Here is a tiny trained network, its code and every weight. The questions are about switching its units off for an input and a class, where a switched-off unit gives its printed mean instead of its output.

import numpy as np


def w(rows, s, z=0):
    codes = np.array(rows[::2]) - 128.0
    scale = np.full(codes.shape[1], s)
    scale[-1] = z or s
    return codes * scale


def norm(h):
    return h / np.sqrt((h * h).mean(-1, keepdims=True) + 1e-5)


def f(y):
    return y / 2 * (1 + np.tanh(0.7978845608 * (y + 0.044715 * y**3)))


def log_softmax(a):
    a = a - a.max(-1, keepdims=True)
    return a - np.log(np.exp(a).sum(-1, keepdims=True))


def net(x, mask):
    res = np.array(x, float).reshape(1, 8) / 4 @ E
    u = 0
    for l in range(3):
        y = f(norm(res) @ A[l][:, :-1].T + A[l][:, -1])
        res = res + np.where(mask[u : u + 10], y, B[l][:, -1]) @ B[l][:, :-1]
        u += 10
    return log_softmax(norm(res)[-1] @ U[:, :-1].T + U[:, -1])


A, B = {}, {}
E = w([
[200,105,97,137,255,176,91],'x0',
[141,92,99,7,102,109,95],'x1',
[118,164,155,111,126,174,114],'x2',
[128,131,130,126,131,131,126],'x3',
[38,78,155,140,174,127,90],'x4',
[121,54,86,155,78,221,153],'x5',
[112,158,71,142,103,110,85],'x6',
[131,129,130,128,129,130,126],'x7',
],0.0093)
A[0] = w([
[161,111,113,132,181,146,76,250],'L0N1',
[144,73,198,91,166,117,245,235],'L0N2',
[128,146,130,111,119,174,149,243],'L0N3',
[198,166,108,131,105,130,164,129],'L0N4',
[98,78,108,120,108,131,130,132],'L0N5',
[125,147,192,121,136,174,120,209],'L0N6',
[116,112,123,166,135,131,138,252],'L0N7',
[103,142,52,157,116,98,97,79],'L0N8',
[122,158,81,151,103,124,50,100],'L0N9',
[100,210,146,95,115,216,82,196],'L0N10',
],0.012,0.0023)
B[0] = w([
[81,164,105,132,92,88,140,229],'L0N1',
[152,152,68,174,70,124,1,254],'L0N2',
[158,122,121,127,119,96,141,175],'L0N3',
[178,91,147,129,133,81,165,186],'L0N4',
[148,152,142,127,135,92,147,168],'L0N5',
[134,115,62,180,105,72,101,187],'L0N6',
[132,161,127,121,114,85,147,182],'L0N7',
[149,110,101,151,97,126,32,152],'L0N8',
[215,108,168,179,103,173,81,155],'L0N9',
[145,68,88,150,129,53,124,193],'L0N10',
],0.01,0.0059)
A[1] = w([
[172,129,77,132,247,176,105,135],'L1N1',
[113,54,94,134,92,254,153,124],'L1N2',
[128,188,68,142,136,13,79,152],'L1N3',
[128,139,136,180,92,104,113,212],'L1N4',
[155,51,36,140,165,81,108,201],'L1N5',
[122,119,149,10,110,135,97,179],'L1N6',
[117,39,59,171,92,189,176,108],'L1N7',
[156,86,103,28,111,147,81,3],'L1N8',
[184,137,89,106,202,173,113,44],'L1N9',
[28,61,170,150,168,148,52,225],'L1N10',
],0.0095,0.0022)
B[1] = w([
[54,159,126,82,10,124,115,151],'L1N1',
[156,150,155,45,138,184,122,148],'L1N2',
[129,80,163,100,139,186,138,250],'L1N3',
[115,117,114,117,125,186,134,189],'L1N4',
[105,97,150,143,100,119,155,210],'L1N5',
[105,158,84,154,163,169,150,152],'L1N6',
[152,151,207,97,169,149,110,170],'L1N7',
[141,114,72,167,179,187,150,152],'L1N8',
[100,177,123,106,92,82,134,134],'L1N9',
[247,149,96,115,99,58,180,178],'L1N10',
],0.014,0.012)
A[2] = w([
[118,186,71,108,84,137,186,46],'L2N1',
[127,185,173,250,178,142,145,143],'L2N2',
[179,91,142,151,56,203,114,153],'L2N3',
[112,152,197,99,193,103,87,137],'L2N4',
[157,150,194,67,204,119,50,107],'L2N5',
[120,24,148,122,138,199,254,242],'L2N6',
[164,94,48,48,148,73,140,168],'L2N7',
[108,114,128,136,202,78,70,123],'L2N8',
[123,141,218,191,106,133,144,201],'L2N9',
[178,171,190,122,110,185,121,2],'L2N10',
],0.0091,0.003)
B[2] = w([
[89,130,135,139,160,82,98,136],'L2N1',
[127,93,66,122,110,226,182,147],'L2N2',
[91,111,116,128,174,91,79,249],'L2N3',
[144,88,167,2,154,172,170,127],'L2N4',
[155,59,175,59,120,191,129,140],'L2N5',
[73,161,187,158,177,62,148,247],'L2N6',
[138,173,173,206,113,182,132,177],'L2N7',
[190,129,118,87,111,111,155,122],'L2N8',
[110,148,71,34,190,134,107,177],'L2N9',
[180,128,112,90,151,108,103,154],'L2N10',
],0.0087,0.011)
U = w([
[154,122,193,25,163,185,120,105],'0',
[8,214,90,92,6,76,109,115],'1',
[96,146,14,204,201,224,185,99],'2',
[182,73,68,161,98,150,10,56],'3',
[243,162,111,184,104,34,181,57],'4',
[91,116,145,155,159,108,110,254],'5',
[101,115,144,154,153,107,107,238],'6',
[84,69,169,161,146,92,129,75],'7',
],0.013,0.0054)

Each question gives the input, the list of numbers given to net, and the class t.
The units are the neurons (one row each of A and B). Each row of codes is followed by its name. A weight is (code - 128) times the scale printed after its matrix; where a second scale follows, it is the last column's (A, B and U).
mask holds one flag per neuron, layer by layer. A switched-off neuron (its flag False) gives its mean, the last column of its row in B, instead of its output. The means were averaged over made-up inputs and are rounded, as every weight is.
A unit's drop is (log p(t) with every unit on - log p(t) with that unit switched off) / (log p(t) with every unit on - log p(t) with every unit switched off).
The circuit of an input: a set's keep is (log p(t) with only the set's units on - log p(t) with every unit switched off) / (log p(t) with every unit on - log p(t) with every unit switched off). Starting from the 12 units with the biggest drops (on a tie, the unit counted first), units are removed one at a time, each time the one whose removal leaves the highest keep (on an exact tie, the one counted first), for as long as the keep stays at least 0.8.
units of the circuit, in order: the units of the circuit, biggest drop first
unit that matters most: the unit with the biggest drop
top k neurons: the k neurons with the biggest drops, biggest first
k most important neurons of layer l: the k neurons of layer l with the biggest drops, biggest first
input [1,7,-2,1,-8,6,-1,5], class 4: units of the circuit, in order	(L0N4; L1N3)
input [7,-2,-4,3,-8,-8,7,3], class 0: unit that matters most	L1N3
input [8,5,-8,-5,-4,1,-4,-5], class 1: units of the circuit, in order	(L1N1; L1N9)
input [6,-4,8,-5,5,-8,8,-8], class 0: top 3 neurons	(L1N3; L0N2; L0N1)
input [-5,2,7,-6,8,6,4,6], class 4: units of the circuit, in order	(L1N10; L0N2; L0N1)
input [6,3,2,5,-8,7,-2,3], class 4: 4 most important neurons of layer 1	(L1N3; L1N4; L1N9; L1N5)
input [-3,-8,7,-6,-7,2,-8,1], class 2: units of the circuit, in order	(L1N10; L2N2)
input [-7,0,-8,-4,-6,-2,-8,2], class 3: units of the circuit, in order	(L0N2; L2N6)
input [-6,-7,-4,-4,-1,8,-3,5], class 0: top 3 neurons	(L1N7; L1N2; L0N1)
input [0,5,8,2,1,7,0,-7], class 7: 3 most important neurons of layer 1	(L1N5; L1N8; L1N3)
input [7,6,-6,-2,-4,8,8,8], class 0: units of the circuit, in order	(L1N7; L0N2)
input [-7,-6,4,0,7,5,-3,4], class 1: units of the circuit, in order	(L1N3; L2N9)
input [-6,4,-1,-2,1,0,7,3], class 3: top 2 neurons	(L0N8; L0N9)
input [7,1,-4,-7,8,-1,1,-2], class 4: units of the circuit, in order	(L1N10)
input [-2,3,8,7,-5,0,-6,-7], class 7: units of the circuit, in order	(L0N10; L1N10; L2N6)
input [-4,8,-3,-6,-1,4,2,4], class 2: 2 most important neurons of layer 1	(L1N8; L1N6)
input [-4,-1,-6,2,8,-7,-3,-5], class 4: units of the circuit, in order	(L1N10; L2N3)
input [1,4,0,0,7,7,5,0], class 0: top 4 neurons	(L1N2; L1N7; L0N2; L0N9)
input [-2,-2,8,-1,-8,3,-2,8], class 4: top 3 neurons	(L0N4; L1N3; L0N3)
input [-2,-6,-8,6,-3,-6,1,-4], class 7: units of the circuit, in order	(L1N3)
input [-6,0,2,6,2,-4,-8,2], class 3: units of the circuit, in order	(L0N2; L2N6)
input [-1,-5,-7,-4,-6,4,-3,0], class 7: 2 most important neurons of layer 2	(L2N6; L2N3)
input [-2,2,5,-7,-6,6,8,5], class 3: top 2 neurons	(L0N9; L1N3)
input [6,0,2,-5,5,-2,5,-3], class 1: top 2 neurons	(L1N1; L0N2)
input [3,5,-3,5,6,8,2,6], class 0: top 2 neurons	(L1N2; L1N7)
input [5,8,-7,5,-5,-2,-5,-2], class 2: 2 most important neurons of layer 1	(L1N8; L1N6)
input [-3,-3,0,2,7,-2,-6,-5], class 4: top neuron	(L1N10)
